Here are made-up nodes, facts about them, and rows of numbers that follow some of those facts. Name the node behind each unnamed row.

Named rows:
[ 12  10 -10  -8  -1   4 -19  -4  -1   7  -3  -4  -3   5   2 -15 -23   0
  20   7  17   5   4  -2  15  10 -14  -6  29   6  -3 -20  17  -8 -25  16]: Q403
[ -2 -14 -12 -26   4   0   6  -7   2  -8  -2  -4   4   1  -2 -13  13  -3
   7  -1  13  14  -6  19   4  14  11   4  -1  -3  -1 -24   5  12  -5  -2]: Q32
[ -1  -3   0  -1   3   3  -5   8  18 -24 -10  -3 -16 -13   0   1  34  -2
  -7   3  -6  -5  -2   6  10   0  -3   3  19 -11   7   2  11 -11 -11  -4]: Q486
[  3  -5  -7  -6   1   2 -11  -1  -4 -11  10   4 -10   6  -2  -3  -2   0
 -25  -5   0   5   0 -13   6   2  10   1 -14  -4   5 -16 -10   4 -11 -14]: Q356
[ 4 -5 -4 -6 -1  3 -4  1  6 -8  2 -3 -6  3  2 -9 10 -2 -2 -9  8  0 -3  3
  5  9 -3  1 -1 -3  6 -6 -5  2 -8 -7]: Q517
[  0 -14 -15 -20   8  -4  -5  -6   5  -7   5  -4   4  -4 -10 -11  12  -1
   8   4  14  14  -5   9   8  36  19   2  10   2   0 -15 -15  13  -6   4]: Q526
[ 21  -7  -9  13  -5  -1  -3   6   7  -1   9  -4   4   1  -5   5   2   1
   7 -19  -4   9 -12   4  -5  22  -7   5   6  -2  15 -12   3  -8  -6  -1]: Q150
[  6  -7  -2 -10  -3   2   0  -3   7  -7   5   1  -6  -1   4  -3  20   2
 -10  -4   2   8  -1   5   2  -3  -4   0  -2   5   8  -7  -8   5  -8  -4]: Q622
[ 13  -5   0   8  -6   0   8  -3   7  -1  10  -5   0  -3   1   1   6  -2
   7 -15   3   6  -6  -8  -2  16  -7   3   4   0   8   3 -17  -1  -7 -12]: Q450
[  5  -8   6  -8  -4   6   0   2  10  -3   7   0 -11   4   7 -15  19   4
   6 -13  16 -11  -1   5   9   5   1   2 -10  11  12  -7 -26   9   3  -7]: Q329
[  5  -6 -10  -2   2   4 -13   1   1  -7  -1  -2  -4   8   1 -14   7  -1
  -3  -7   6  -2  -9  10   6  15  -2   3   1  -7   9  -6  28   0  -9  -4]: Q380
[ -1   3  -1   5   4   2  -9  12   7 -19 -12  -2 -10 -25  -9  -6   8  -1
   3  18   2 -12   1 -10  13  14   3   8  23  -4   0  -7  32 -17  -8   7]: Q587
[ 10 -11   2  22  -1   2   1 -14   3  -5  -7  -1  10   4  13 -12  -7  -5
  38  -5   4   0  -1 -34  -1  40 -10  -8  12 -22  17   0  49  15  -9 -44]: Q727
[  1  -5  -2  -2   1   3  -5   7  14 -16  -7  -1 -13 -10  -1  -2  23  -2
  -2   2  -3  -3  -3   4   8   1  -2   1  14  -8   6  -3   7  -7 -10  -4]: Q668
[  5  -8   6  -7  -5   5   1   3   9  -6   9  -1 -11   4   7 -14  15   4
   6 -13  16 -13   1   4   9   3  -1   2 -11  11  13  -8 -26   6   5  -6]: Q840
[  0 -13 -10 -32   0  -1  14  -9   3  -2   2  -8  -2  -1   5  -9  11  -3
  14  -9   9  16  -2  25   4 -18  18   5   7  -3  -2 -37 -26  15 -10   1]: Q859
[  6   1  -1  -6  -2   4   0   4   0  -5   2  -1  -3  -5  -4  -6  -9   0
  10   6  12  -3   0  -8   8   4   5   4   4   3  -1 -20   7  -9  -8   0]: Q716
[ 12   3   2 -16  -2   5 -10  -4   8  -5   6  -4   0  10  12  -9   8   0
 -12   0  14   9  -3   9   7  -3 -25  -9  13   5   1  11 -23   8 -26  10]: Q385
[  2  -5  -4 -10  -1   4  -5  -3  -5 -12  13   5  -9   3   3  -1   5   1
 -34  -2   0   7  -1 -12   4  -8   9   2 -22  -1   5 -12 -14   7 -12 -14]: Q547

Facts:
ε: is directly part of; ρ: points at
Q827 {ε=Q81}
Q656 {ε=Q644, ρ=Q176}
Q338 {ε=Q677, ρ=Q356}
Q918 {ε=Q649}
Q238 {ε=Q639, ρ=Q526}
Q488 {ε=Q649}
Q417 {ε=Q548}
Q243 {ε=Q896, ρ=Q865}
Q168 {ε=Q605}
Q254 {ε=Q896}
Q356 {ε=Q77, ρ=Q567}
Q749 {ε=Q649, ρ=Q16}
Q329 {ε=Q896, ρ=Q791}
Q923 {ε=Q567, ρ=Q81}
Q634 {ε=Q403}
Q214 {ε=Q567, ρ=Q403}
Q820 {ε=Q254}
Q67 {ε=Q634}
Q526 {ε=Q567, ρ=Q292}
Q901 {ε=Q292}
Q351 {ε=Q327}
Q316 {ε=Q605, ρ=Q517}
Q158 {ε=Q896, ρ=Q605}
Q635 {ε=Q716, ρ=Q732}
Q48 {ε=Q896, ρ=Q867}
Q285 {ε=Q901, ρ=Q634}
Q247 {ε=Q605, ρ=Q649}
Q9 {ε=Q677, ρ=Q865}
Q259 {ε=Q644, ρ=Q488}
Q732 {ε=Q403}
Q345 {ε=Q310, ρ=Q727}
Q567 {ε=Q292}
Q639 {ε=Q403}
Q187 {ε=Q896, ρ=Q417}
Q740 {ε=Q649, ρ=Q548}
Q413 {ε=Q677, ρ=Q81}
Q727 {ε=Q644}
Q547 {ε=Q77, ρ=Q327}
Q308 {ε=Q644, ρ=Q16}
Q818 {ε=Q567}
Q191 {ε=Q310}
Q32 {ε=Q901}
Q868 {ε=Q639, ρ=Q388}
Q914 {ε=Q16, ρ=Q587}
Q709 {ε=Q254}
Q668 {ε=Q587}
Q383 {ε=Q176}
Q606 {ε=Q644, ρ=Q567}
Q16 {ε=Q677}
Q831 {ε=Q694, ρ=Q350}
Q81 {ε=Q677}
Q416 {ε=Q605, ρ=Q947}
Q96 {ε=Q292}
Q385 {ε=Q639, ρ=Q350}
Q672 {ε=Q694, ρ=Q81}
Q176 {ε=Q310}
Q955 {ε=Q16, ρ=Q254}
Q290 {ε=Q605, ρ=Q517}
Q612 {ε=Q587, ρ=Q865}
Q262 {ε=Q81, ρ=Q492}
Q649 {ε=Q896}
Q652 {ε=Q77, ρ=Q605}
Q742 {ε=Q77}
Q414 {ε=Q16, ρ=Q605}
Q947 {ε=Q694, ρ=Q587}
Q712 {ε=Q867}
Q77 {ε=Q310}
Q783 {ε=Q677, ρ=Q327}
Q240 {ε=Q639, ρ=Q567}
Q808 {ε=Q176, ρ=Q876}
Q984 {ε=Q639}
Q152 {ε=Q548}
Q384 {ε=Q548, ρ=Q93}
Q75 {ε=Q605, ρ=Q876}
Q267 {ε=Q176, ρ=Q896}
Q197 {ε=Q605, ρ=Q488}
Q93 {ε=Q639, ρ=Q351}
Q189 {ε=Q867, ρ=Q732}
Q492 {ε=Q901, ρ=Q168}
Q150 {ε=Q16}
Q350 {ε=Q896, ρ=Q168}
Q949 {ε=Q901, ρ=Q9}
Q840 {ε=Q254, ρ=Q168}
Q701 {ε=Q605}
Q791 {ε=Q176, ρ=Q168}
Q380 {ε=Q867}
Q859 {ε=Q901, ρ=Q605}
Q696 {ε=Q634, ρ=Q694}
Q344 {ε=Q639, ρ=Q168}
Q119 {ε=Q867, ρ=Q820}
Q942 {ε=Q10}
Q782 {ε=Q896}
Q486 {ε=Q694}
Q594 {ε=Q176, ρ=Q605}
Q68 {ε=Q644}
Q548 {ε=Q587}
Q235 {ε=Q644, ρ=Q380}
Q694 {ε=Q587}
Q91 {ε=Q694, ρ=Q168}
Q426 {ε=Q403, ρ=Q947}
Q697 {ε=Q327}
Q174 {ε=Q81, ρ=Q865}
Q111 {ε=Q901, ρ=Q567}
Q517 {ε=Q716, ρ=Q168}
Q893 {ε=Q644, ρ=Q168}
Q491 {ε=Q644, ρ=Q488}
Q388 {ε=Q292}
Q42 {ε=Q567, ρ=Q310}
Q10 {ε=Q677}
Q605 {ε=Q310}
Q375 {ε=Q694, ρ=Q947}
Q592 {ε=Q677}
Q876 {ε=Q16}
Q644 {ε=Q677}
Q450 {ε=Q10, ρ=Q168}
Q622 {ε=Q327, ρ=Q865}
Q394 {ε=Q694, ρ=Q587}
Q865 {ε=Q81, ρ=Q67}
Q810 {ε=Q403}
Q941 {ε=Q16, ρ=Q310}
Q18 {ε=Q327, ρ=Q488}
Q76 {ε=Q327, ρ=Q694}

Name these rows:
No name comes twice in this set of rows, the named rows included.
[  5 -10  -1 -14  -6   5   3   6   7   6   8   0 -16   3  11  -9  10   4
  18 -15   7 -11   2  10  12 -20  13   0   3   8  16 -26 -37   7  -2  -2]  Q158
[  3  -6 -17   1   3   2 -15  -4   0  -1   0  -1  -8   1  -4 -16  14   2
   1  -7   0  -2 -10  10   7  16   5   4   8   0  10  -1  23   3 -11   3]  Q351
[ -3 -11  -9 -33   4   1  13  -8  -4  -7  -4  -6  11  -7  -7 -16  -4  -5
  19   9  23  14  -2  13   5   7  17   9  -5   2 -13 -41  15   4  -3   8]  Q901
[ 21  -6  -7   7  -9  -1   7   5   8   8  14  -6  -3  -3   2   9  -2   0
  11 -27  -8  11  -6  10  -4  -6   0   7  15  -2  15 -26 -26  -7 -11  -2]  Q414
[  9  -2   3 -22  -3   8   0   1   0  -2   5   4   4   3  11  -1  12   4
 -13  12   0   6  -7  11   3 -20  -5  -4   2   8   3   7   4  -3 -23  13]  Q696
[ -2 -10 -12 -29   5   0   7  -3  -6  -6  -6  -5  11  -5  -9 -16  -9  -5
  25  12  22  10  -1   8   7  15  21   7   1  -1 -11 -41  28  -1  -3   5]  Q567
[  0   3 -18  -7  -2   4 -15   4 -17  -2   9   6 -22  10  -7  -3 -29  -4
 -21  -7  -4   6   7 -23  10 -22  23   5 -17 -13   0 -52  -1  -8 -17 -21]  Q605
[  1   3  -7  -4  -1   4  -8   5 -14  -9   9   6 -12   3  -8  -5 -22  -2
 -26   3   5   2   5 -28   9  -5  13   6 -22  -3  -5 -33   1  -6 -10 -15]  Q77
[  8  -5   7   3  -2   1  -6  -7   2 -27   3   4  -3   4  12  -6  -5  -3
 -38  -8  11  10   7 -25   4   2 -14  -2 -29 -17  13 -36  12  21  -7 -31]  Q345
[  9   0  -5 -12   0   4 -13  -1   4  -2   3  -2  -1   9   6  -9   4   1
  -2   0   8   6  -4   6   8   2 -12  -6  13   1   4   2   1   2 -21   5]  Q810
[  4  -9   1 -15  -2   6   5   2   2  -6   7   5  -3  -1   6   2  22   5
 -16   3  -5   3  -8  10   0 -19   7   1  -7   6   7  -3   5   1 -13   0]  Q76
[  6  -3  -4  -6   0   5  -7   9  -3  -3  -3   2   0  -2  -5  -7  -8   1
   6   8   7  -4  -4  -3   8   7   4   3   2   1   3 -23  35 -15  -8   5]  Q327
[ 16  -7  -9   9  -4   6  -1  13   4   3   6  -4   4  13 -10   4   3  -1
   7 -21  -4   0 -20  12  -8  26 -10   8  -3  -4   9  10  30 -26  -4  -5]  Q876
[  2  -4   3  -7  -1   3   3  -1  17 -18  -4  -1 -13 -14   3   1  31   0
  -8   4  -3   3   2   2   5  -8  -3   2   9   0   6  -4  -1  -2  -9  -2]  Q612

Now the same nodes, written a new way:
Some rows with their names:
[ -2  -2   1  -2 -15  -1  -3   6   8  -2  -9  10   0   2   6   1  -1   0
  -1  27  -6  -8  -3   8  -5   0  -5   2  -2  -2]: Q868
[-2 -2 -4 -3  8 -7 -3 -3 -2 -3 20 -2  0 -2 -4  6 -3  0 -1  8 11  8 -3  8
 -6 -4 -3  0 -2 -2]: Q716
[ -2  12  -3  -2  -3 -15  -3  -3  -1  -1  18   2   1  -3  -8   1  -4   0
   0 -20   6  14  -3   6  -6  -3   3   9   3  14]: Q176
[-2 -2 -2 -3 -5 -7 -3 -2 -1 -2  8 10 -1 -3  9 12 -3  0 -1 58 15  4 -4 25
 -5 -2 -5  5 -2 -2]: Q634
[  0  -3   2   1  16 -13  -3  -3  -2  17   4  -2  -1  11   2  -4  -3   0
   5  56  18  14  -3  -7   1   7  -3  -4  -1  -3]: Q893
[ -2   9  -3  -2  -2 -16  -2  -3  -2  -1  19   2   1  -2  -8   2  -4   0
   0 -19   6  14  -3   7  -6  -4   3   8   2  12]: Q77
[ -2  12  -1  -3 -10  -2  -3  -4  -1  -3  -9  -1  -1  -2  -7  -1   1   0
   0 -19  -7  -6  -3  -6  -5  -3   8   4   1   9]: Q191
[  3  -1  -9  11 -11   5  15   9   3  -4 -10  -1  -1   0   8  -4  -1  -1
  -1   7  -4  -2  -3  -7  -3  -4  -5  -3   5  -3]: Q923
[ -1  -1   2  12   2 -14   2  -3  -2   1  -2  -2  -1  -3   4  -4  -2   0
  -1 -20  13  -3  -2   7  -3  -3   2  -5  -2   0]: Q941
[-1 -3  4  0 -4 30 -1 -3 -2 11 17 -2  0 -1 13 -3  0 -1  0 19  5 -2 -2 -7
 -2 -4  0 -4 -3 -3]: Q727
[ -2   8  -3  -3   9 -15  -3   1  -2   3 -10   0   1   9  -8  -5  -4   0
   6 -15   2  10   4  -7  -2  13   3  -3   6   8]: Q791
[  1  -3   7  -3  22  28  -2   7   6  -4   0  -2  -1   1   4   1  -3  -1
   4 -13  -9 -10  -3  -7  25   3  -2  13  -2  -2]: Q486
[ -2  21  -2  -3   2 -16  -3  -3  -1  -1 -10   0  -1   7  -7  -5  -4   0
   7 -20   1   2  -2  -7  -4   6   9   0   7  15]: Q168
[ -3   7  -1  -3 -11 -16   1  -2  -2   1 -10   0  -1  -1  -8  -5   5   0
  -1 -18  -9   1  -3  -6  -3  -2   5   3   3   8]: Q316
[ 0 -2  4  5 24  3 13 24 11 -3 -8 -2  0 -1  9 -5 -4 -1  3 -4 -9 -3 -2 -7
 24 -1 -5 17 -2 -4]: Q672
[  9  -2   2  -3   2  -3   1  -2  -2  -2  -9  -1   6  -2  -1  -1  -2   1
  -1 -18  -9 -10   0  -6  -6  16  -4  -4  -2  -3]: Q158
[  0  -2   4  -1  12   2   2   8   2  -3  -6  -2  -1   0  -5  -3  -2  -1
   0 -13  -9  -6  -4  -6  16   2  -3   8  -2  -3]: Q384
[  3  -2  -9   4 -12  10   5   0  -1  -4 -10  -1  -1   2  -5  -5   4   0
  -1  -7  -4  -8   5  -4  -1  -4  -2  -4   3  -3]: Q42
[ 0 -2  0 -3  6 -7 -3 -3 -1 -1  8 -2  7 -1 -8 16 -3  0 -1 29 -7 22  6 -7
 -4  0 -2 -4 -2 -2]: Q254

Which node is each row?
No name comes twice in this set of rows, the named rows included.
[ -2   1  -1  -2 -13  -5  -3   1   4  -2  -4  22  -1  -2  21  15  -3   0
  -1  85  16   0  -3  34  -5  -1  -5   8  -2  -2]  Q639
[  2  -3   5  -3  43 -14  -3  18   2  -2  -8  -2   1  14  -4  -5  -4   0
  11  16  -8  -2   6  -7  29  21  -4   6  -3  -2]  Q91
[  0   1  -1  -3  -1 -16  -2  11   6   1  -9  12  -1  15   7  -4  -4   0
   1  67   7   0   0   0  -5  15  -5  -3  -2  -1]  Q344
[ -1  -1   0  15   1 -12  14  -1   1   8  -2  -2  -1  -3  20  -5  -3  -1
   0  -6   9   9  -3  -6  -4  -3  -4  -4  -2  -3]  Q413
[-2 -2 -2 -3 -7 -6 -3 -1  0 -2  5 13 -1 -3 12 12 -3  0 -1 62 15  4 -3 26
 -5 -2 -5  6 -2 -2]  Q403

Now the same nodes, written a new way:
Some nodes and their rows:
[ -9  -1 -12  -3   1   9 -11   5  -5  12   0   0   3   4]: Q712
[-24   8 -15  -6  13   9 -13   7 -20  21  21  -6 -13  -3]: Q547
[ 31  -7  18  28  -9  12  13  -3  -4  12 -18  -5  24  -3]: Q235
[-19  -8 -36   8  -7  26 -10  19  -3  -8   8  -6  13 -20]: Q254
[ 17   3 -13  17 -21 -19  -3  12   6  -2  -1  37  21  23]: Q955
[-12   4  -9 -35   9  41 -24  31   2   3  -4 -15  -3  30]: Q316
[ -1  -3  -3 -22  -1  10   3  21   5  -5  -4  -7 -19  14]: Q517
[ 22  -1  -2  22 -16  -6   4   8   2   3  -6  21  24  13]: Q783
[ 14  -6 -23  35 -27  11   8  22   4 -18  -1  16  34 -10]: Q677
[ 14  -6 -24  35 -28  10   7  23   4 -19  -1  18  34 -10]: Q10
[-22  42 -20 -14  25   8   4 -10 -19  12  17   2 -14 -16]: Q594
[-11  -2 -14  -7   5   8 -14   3  -5  14   2  -2   2   4]: Q93
[-28  -6 -29   9   1  14  -4   0 -16  16 -27   0 -13  18]: Q947
[ -5   4  -7  -3   6   7 -13   4  -8  18   4   2   4  11]: Q635
[-23   8 -16 -10  13  16 -19   8 -15  20  15  -7  -7   2]: Q345
[-12   0 -15  -5   3  11 -13   5  -5  12   2  -2   2   3]: Q152
[-15  -7 -18  -8   3   8 -13   2   0  10  -2  -3   1  -1]: Q417
[-27   4 -18  -9  11   8 -12   4 -15  18  16  -8 -16  -6]: Q742
[ -2   6  -1 -18   2  17   0  28  -4  -1   5  -7 -17  18]: Q91

Rows to name:
No name comes twice in this set of rows, the named rows included.
[-32   4 -37   6   1  28 -10  22 -17   0  25 -11  -3 -25]  Q77
[-28   6 -17  -6  11   1  -6   2 -19  19  20  -6 -24 -12]  Q383
[  4   5 -25  35 -23 -11   6  12  -9   3 -24  40  11  40]  Q914
[-21  40 -22 -17  25  15  -1  -8 -15  12  12   1  -6 -11]  Q652
[-10 -11 -19 -21  23  30 -41  16 -10  20  11 -13  22  25]  Q197
[-34  -1 -40   7   1  18  -4  16 -17  -2  26 -12 -11 -35]  Q176
[ 14  -7 -14   4 -62  -9   2 -15   9  -1  -6  16  17   9]  Q865
[ -6  36 -17 -13  17  17  -2  -6  -5   6  -2   7  12  -1]  Q158
[-20   7  -7 -21   8   6   8  23 -14   1  20 -13 -43  -2]  Q791
[ 18  -5  -8  18 -19 -11   3   7   8  -2  -9  25  21  12]  Q827
[ -2   6  -2 -17   1  19   1  29  -4  -2   4  -7 -16  17]  Q840

